Below is a small trained network, with its code and all its weights. Each question gives an input and a target symbol and asks what happens when units are switched off, that is, made to give their printed mean instead of their output.

import numpy as np


def w(rows, s, z=0):
    codes = np.array(rows[::2]) - 128.0
    scale = np.full(codes.shape[1], s)
    scale[-1] = z or s
    return codes * scale


def f(y):
    return np.maximum(y, 0)


def softmax(a):
    e = np.exp(a - a.max(-1, keepdims=True))
    return e / e.sum(-1, keepdims=True)


def log_softmax(a):
    a = a - a.max(-1, keepdims=True)
    return a - np.log(np.exp(a).sum(-1, keepdims=True))


def net(x, mask):
    ids = ['αδζθμξστφ'.index(c) for c in x.split()]
    T = len(ids)
    res = E[ids] + P[:T]
    u = 0
    for l in range(2):
        q, k, v = (res @ M[l].T for M in (Q, K, V))
        z = softmax(np.where(np.tri(T) > 0, q @ k.T / 4**0.5, -1e9)) @ v
        res = res + np.where(mask[u], z, O[l][:, -1]) @ O[l][:, :-1]
        u += 1
        y = f(res @ A[l][:, :-1].T + A[l][:, -1])
        res = res + np.where(mask[u : u + 4], y, B[l][:, -1]) @ B[l][:, :-1]
        u += 4
    return log_softmax(res[-1] @ U[:, :-1].T + U[:, -1])


Q, K, V, O, A, B = {}, {}, {}, {}, {}, {}
E = w([
[118,151,85,96,147,146,188,121,151,124,103,58],'α',
[159,125,116,160,171,134,160,55,69,93,70,149],'δ',
[87,145,195,133,161,117,154,164,131,88,124,125],'ζ',
[163,109,171,221,88,129,138,136,112,62,95,162],'θ',
[81,102,212,167,128,107,87,170,146,98,164,126],'μ',
[56,81,119,179,177,149,171,122,118,142,129,136],'ξ',
[110,123,185,173,121,129,139,154,94,147,37,41],'σ',
[93,168,140,163,128,5,169,45,126,142,146,210],'τ',
[146,77,133,120,109,102,130,99,70,130,201,121],'φ',
],0.021)
P = w([
[205,91,230,130,210,100,110,254,136,132,132,177],'0',
[203,79,101,138,169,116,129,167,157,115,128,102],'1',
[190,106,145,130,163,126,129,142,150,104,161,99],'2',
[167,116,139,151,157,178,116,123,131,129,115,131],'3',
[149,139,140,131,131,154,142,133,127,88,154,119],'4',
[135,158,129,143,128,155,129,115,117,87,155,112],'5',
[117,171,114,150,123,164,122,86,107,85,139,91],'6',
[105,158,123,153,114,151,129,124,101,96,153,145],'7',
[95,153,93,161,112,144,114,85,88,95,125,138],'8',
[75,150,87,147,101,125,123,101,89,90,146,137],'9',
[78,124,101,151,98,86,119,140,74,104,147,192],'10',
[70,143,58,149,78,73,106,87,68,88,143,148],'11',
[55,113,77,151,77,62,117,130,74,94,149,193],'12',
[49,110,77,157,62,48,103,121,65,124,114,222],'13',
],0.0082)
Q[0] = w([
[82,171,182,137,106,161,135,112,89,129,115,179],'0.h1',
[135,232,118,137,125,115,104,133,187,137,145,133],'0.h1',
[178,58,141,163,156,138,167,96,119,2,141,53],'0.h1',
[193,90,63,99,108,136,114,113,179,186,109,126],'0.h1',
],0.0068)
K[0] = w([
[171,122,112,185,144,6,167,96,212,175,125,136],'0.h1',
[183,93,196,97,215,104,182,140,231,182,74,159],'0.h1',
[1,181,136,154,29,190,145,160,8,113,169,156],'0.h1',
[138,109,108,160,153,221,75,142,112,73,144,64],'0.h1',
],0.0051)
V[0] = w([
[189,12,140,122,190,139,156,232,85,131,138,113],'0.h1',
[132,205,111,117,142,154,112,157,188,179,93,207],'0.h1',
[64,136,98,254,156,150,160,145,132,99,150,134],'0.h1',
[143,181,120,75,128,81,172,100,94,198,121,136],'0.h1',
],0.0064)
O[0] = w([
[108,214,196,154,209,252,202,157,154,100,188,109,209],'0.h1',
[123,57,100,152,115,159,29,2,235,104,55,120,1],'0.h1',
[119,88,74,166,131,118,193,91,100,161,96,175,153],'0.h1',
[109,98,124,32,192,109,64,73,75,133,107,91,125],'0.h1',
],0.0091,0.0081)
A[0] = w([
[165,128,221,159,176,182,167,177,86,171,155,145,146],'0.n1',
[201,147,196,133,127,148,104,172,106,141,50,48,6],'0.n2',
[62,84,179,232,105,134,3,118,127,156,194,64,42],'0.n3',
[51,101,152,125,113,164,138,205,136,126,49,103,34],'0.n4',
],0.0056,0.0012)
B[0] = w([
[162,101,53,143,103,111,148,138,95,156,129,81,252],'0.n1',
[143,133,123,141,109,105,147,91,136,139,154,62,157],'0.n2',
[73,136,2,53,136,159,209,159,184,201,110,95,134],'0.n3',
[155,172,110,36,117,115,142,34,90,177,130,118,155],'0.n4',
],0.0096,0.016)
Q[1] = w([
[196,128,128,33,78,119,80,73,88,147,219,86],'1.h1',
[96,205,77,73,60,75,159,109,39,68,69,155],'1.h1',
[61,147,190,106,161,172,102,110,247,117,80,212],'1.h1',
[71,164,100,186,133,88,255,159,8,167,126,124],'1.h1',
],0.007)
K[1] = w([
[143,152,198,139,150,151,127,78,97,80,170,196],'1.h1',
[17,162,136,142,71,11,131,42,217,158,105,191],'1.h1',
[170,134,172,152,197,220,213,133,175,79,98,62],'1.h1',
[6,107,145,151,9,3,122,56,33,160,143,145],'1.h1',
],0.006)
V[1] = w([
[76,124,93,39,74,146,100,128,158,244,182,73],'1.h1',
[147,205,194,154,155,134,166,176,159,111,36,87],'1.h1',
[245,47,86,108,84,152,121,60,57,137,123,81],'1.h1',
[27,160,150,113,254,165,214,123,54,136,122,126],'1.h1',
],0.0064)
O[1] = w([
[86,129,38,165,174,101,217,71,216,48,138,111,149],'1.h1',
[109,108,89,16,77,18,105,125,94,130,129,211,52],'1.h1',
[2,66,171,199,171,66,112,141,78,119,89,155,251],'1.h1',
[124,18,184,93,110,129,98,68,219,167,80,236,241],'1.h1',
],0.0086,0.012)
A[1] = w([
[130,90,134,58,71,61,130,92,173,162,105,178,254],'1.n1',
[161,97,85,151,115,94,159,123,76,109,83,151,35],'1.n2',
[133,146,110,2,132,82,95,80,151,121,115,140,12],'1.n3',
[165,138,153,60,73,150,142,173,140,146,140,99,83],'1.n4',
],0.0092,0.0015)
B[1] = w([
[130,167,168,46,55,206,65,55,152,84,183,103,181],'1.n1',
[110,144,44,104,140,127,71,155,191,75,195,169,245],'1.n2',
[255,106,71,220,240,52,144,196,31,90,136,117,132],'1.n3',
[77,240,125,108,140,171,7,174,174,229,157,201,142],'1.n4',
],0.0083,0.011)
U = w([
[201,140,92,70,138,123,145,113,112,110,107,121,122],'α',
[106,106,239,70,145,119,68,155,113,101,78,123,65],'δ',
[177,204,240,133,131,77,110,56,196,152,171,145,254],'ζ',
[114,177,113,83,101,125,99,178,105,155,116,154,86],'θ',
[149,198,92,103,89,142,170,148,224,134,140,127,139],'μ',
[170,93,167,145,3,203,147,111,192,104,105,121,79],'ξ',
[42,137,88,63,56,141,98,150,155,74,132,80,100],'σ',
[130,157,92,152,135,109,50,105,172,174,136,84,16],'τ',
[87,113,166,182,139,82,180,123,134,116,121,108,160],'φ',
],0.0063,0.0019)

Each question gives the input, a string of symbols that net reads in full, and the target symbol t.
The units are the heads (4 rows each of Q, K, V and O) and the neurons (one row each of A and B). Each row of codes is followed by its name. A weight is (code - 128) times the scale printed after its matrix; where a second scale follows, it is the last column's (O, A, B and U).
mask holds one flag per unit, layer by layer, with each layer's heads first. A switched-off unit (its flag False) gives its mean, the last column of its rows in O or B, instead of its output. The means were averaged over made-up inputs and are rounded, as every weight is.
A unit's drop is (log p(t) with every unit on - log p(t) with that unit switched off) / (log p(t) with every unit on - log p(t) with every unit switched off).
The circuit of an input: a set's keep is (log p(t) with only the set's units on - log p(t) with every unit switched off) / (log p(t) with every unit on - log p(t) with every unit switched off). Starting from all 10 units, units are removed one at a time, each time the one whose removal leaves the highest keep (on an exact tie, the one counted first), for as long as the keep stays at least 0.8.
units of the circuit, in order: the units of the circuit, biggest drop first
top k neurons: the k neurons with the biggest drops, biggest first
k most important neurons of layer l: the k neurons of layer l with the biggest drops, biggest first
input μ δ δ, target μ: units of the circuit, in order : (0.n4, 1.h1, 0.n3)
input α ξ φ φ ζ σ σ ζ, target σ: units of the circuit, in order : (1.h1, 0.h1, 1.n1, 0.n2)
input φ φ ξ ζ α, target ξ: top 4 neurons : (0.n4, 1.n1, 0.n1, 1.n2)
input σ φ θ α δ δ δ, target δ: units of the circuit, in order : (0.h1, 1.h1)
input τ φ μ, target σ: units of the circuit, in order : (0.n3, 0.h1)
input τ ξ φ, target θ: units of the circuit, in order : (1.h1, 1.n4)
input φ σ ζ ξ δ, target ξ: units of the circuit, in order : (0.h1, 1.h1, 1.n1)
input θ φ θ φ σ φ φ ζ σ φ μ ξ σ α, target σ: top 3 neurons : (1.n1, 0.n4, 0.n2)
input σ σ α α α α, target α: units of the circuit, in order : (1.n3, 1.h1)
input φ α θ δ ζ ζ, target ζ: units of the circuit, in order : (0.h1, 1.h1, 1.n1, 1.n4)
input μ α σ φ σ σ φ μ δ θ α, target θ: units of the circuit, in order : (1.h1, 0.h1, 1.n4, 0.n4)
input θ ξ θ, target ξ: top 2 neurons : (0.n4, 1.n1)
input τ φ δ φ φ ξ σ μ, target σ: top 3 neurons : (0.n3, 1.n1, 0.n1)
input σ φ α φ φ μ ξ μ, target μ: top neuron : (0.n4)
input φ δ ξ σ δ α, target σ: units of the circuit, in order : (1.h1, 0.h1, 1.n1, 0.n4)
input σ ξ θ σ θ, target σ: top 2 neurons : (1.n2, 0.n4)
input τ σ φ ξ δ σ, target τ: top 4 neurons : (0.n1, 0.n4, 1.n4, 0.n2)
input δ ξ φ σ σ ζ, target σ: top 4 neurons : (0.n4, 1.n1, 0.n2, 0.n1)
input δ α σ σ φ ζ φ δ θ ξ μ ζ, target ξ: top neuron : (0.n3)
input φ σ δ α σ φ τ φ φ θ θ μ φ φ, target θ: top 4 neurons : (0.n1, 0.n4, 0.n2, 1.n4)
input φ φ μ σ δ ζ ξ δ, target ξ: units of the circuit, in order : (0.h1, 1.h1, 1.n1, 0.n4)
input σ θ σ δ μ ζ θ θ, target θ: units of the circuit, in order : (1.h1, 0.h1)
input ξ φ σ φ φ θ σ φ φ δ μ σ θ, target σ: top 4 neurons : (0.n4, 1.n2, 1.n1, 0.n2)
input φ φ α σ σ ξ δ μ δ δ α ξ, target ξ: units of the circuit, in order : (1.h1, 1.n1)
input δ σ φ σ φ φ σ φ α α ξ μ, target ξ: 2 most important neurons of layer 0 : (0.n3, 0.n1)
